Below are the code and all the weights of a small trained network. Each question names an input and a class and asks about switching units off, where a switched-off unit gives its printed mean instead of its output.

import numpy as np


def w(rows, s, z=0):
    codes = np.array(rows[::2]) - 128.0
    scale = np.full(codes.shape[1], s)
    scale[-1] = z or s
    return codes * scale


def f(y):
    return y / 2 * (1 + np.tanh(0.7978845608 * (y + 0.044715 * y**3)))


def log_softmax(a):
    a = a - a.max(-1, keepdims=True)
    return a - np.log(np.exp(a).sum(-1, keepdims=True))


def net(x, mask):
    res = np.array(x, float).reshape(1, 4) / 4 @ E
    y = f(res @ A[0][:, :-1].T + A[0][:, -1])
    res = res + np.where(mask, y, B[0][:, -1]) @ B[0][:, :-1]
    return log_softmax(res[-1] @ U[:, :-1].T + U[:, -1])


A, B = {}, {}
E = w([
[185,151,196,163,194,52,108,130],'x0',
[184,193,196,187,85,148,137,138],'x1',
[135,118,87,115,157,105,76,55],'x2',
[2,166,130,150,68,59,85,119],'x3',
],0.016)
A[0] = w([
[156,202,209,187,72,161,166,170,175],'N0',
[161,47,78,59,175,161,116,113,146],'N1',
[167,220,166,170,75,172,148,130,191],'N2',
[205,116,160,99,177,164,199,148,199],'N3',
[168,215,195,145,170,77,140,125,245],'N4',
[169,97,179,105,169,136,209,172,95],'N5',
[71,94,72,192,65,245,139,122,131],'N6',
[50,90,82,71,114,126,81,165,158],'N7',
[143,191,83,111,125,156,162,125,254],'N8',
[140,90,54,82,218,149,84,25,134],'N9',
[181,137,149,169,137,158,170,175,94],'N10',
[87,119,94,179,105,35,8,142,195],'N11',
[112,182,142,239,66,139,134,114,101],'N12',
[152,244,173,147,106,70,107,126,121],'N13',
[85,105,57,13,60,153,194,130,139],'N14',
],0.012,0.0072)
B[0] = w([
[153,103,247,199,92,192,79,187,250],'N0',
[173,34,62,60,136,142,98,128,219],'N1',
[160,101,199,172,91,174,119,102,230],'N2',
[190,63,129,137,212,88,133,210,237],'N3',
[98,134,199,184,158,115,45,74,251],'N4',
[158,108,151,113,223,78,192,190,194],'N5',
[114,152,178,14,123,180,206,125,231],'N6',
[69,161,30,129,139,88,152,123,231],'N7',
[138,96,92,88,140,221,130,217,179],'N8',
[149,34,69,150,159,254,11,11,240],'N9',
[142,119,190,169,165,49,145,184,189],'N10',
[17,171,87,102,155,101,167,29,252],'N11',
[97,179,230,178,37,160,65,114,208],'N12',
[68,180,201,121,115,92,94,50,224],'N13',
[34,146,78,54,92,231,216,179,248],'N14',
],0.0096,0.019)
U = w([
[195,144,9,69,171,76,198,83,2],'0',
[86,179,112,55,76,210,231,156,83],'1',
[51,153,28,121,149,75,170,127,149],'2',
[166,61,62,111,190,224,31,52,192],'3',
[183,171,198,219,70,120,125,145,143],'4',
[80,201,157,150,147,31,104,35,165],'5',
[188,103,117,95,172,144,197,187,84],'6',
[189,123,182,202,228,85,168,184,118],'7',
],0.012,0.0096)

Each question gives the input, the list of numbers given to net, and the class t.
The units are the neurons (one row each of A and B). Each row of codes is followed by its name. A weight is (code - 128) times the scale printed after its matrix; where a second scale follows, it is the last column's (A, B and U).
mask holds one flag per neuron, in row order. A switched-off neuron (its flag False) gives its mean, the last column of its row in B, instead of its output. The means were averaged over made-up inputs and are rounded, as every weight is.
A unit's drop is (log p(t) with every unit on - log p(t) with that unit switched off) / (log p(t) with every unit on - log p(t) with every unit switched off).
The circuit of an input: a set's keep is (log p(t) with only the set's units on - log p(t) with every unit switched off) / (log p(t) with every unit on - log p(t) with every unit switched off). Starting from the 12 units with the biggest drops (on a tie, the unit counted first), units are removed one at a time, each time the one whose removal leaves the highest keep (on an exact tie, the one counted first), for as long as the keep stays at least 0.8.
circuit, biggest first: the units of the circuit, biggest drop first
top k neurons: the k neurons with the biggest drops, biggest first
drop when u is switched off: that unit's drop, to one decimal
input [-8,2,1,-6], class 1: circuit, biggest first -> N14
input [-1,1,3,3], class 5: top 2 neurons -> N14; N1
input [-2,7,-1,-4], class 4: top 4 neurons -> N0; N2; N12; N1
input [0,-5,-5,2], class 1: top 2 neurons -> N14; N4
input [-8,-5,4,6], class 1: top 2 neurons -> N14; N6
input [-7,-6,-6,-8], class 6: top 3 neurons -> N3; N1; N5
input [-6,-4,8,8], class 2: top 2 neurons -> N7; N11
input [6,8,8,-2], class 4: top 2 neurons -> N0; N2
input [-1,-8,-8,8], class 2: top 3 neurons -> N7; N11; N0
input [-1,5,0,5], class 4: top 2 neurons -> N0; N12
input [-4,-5,-2,6], class 1: drop when N6 is switched off -> 0.3
input [1,-8,-8,8], class 2: drop when N10 is switched off -> 0.0
input [-1,0,-1,-3], class 6: drop when N9 is switched off -> 0.2
input [8,8,8,0], class 5: circuit, biggest first -> N13
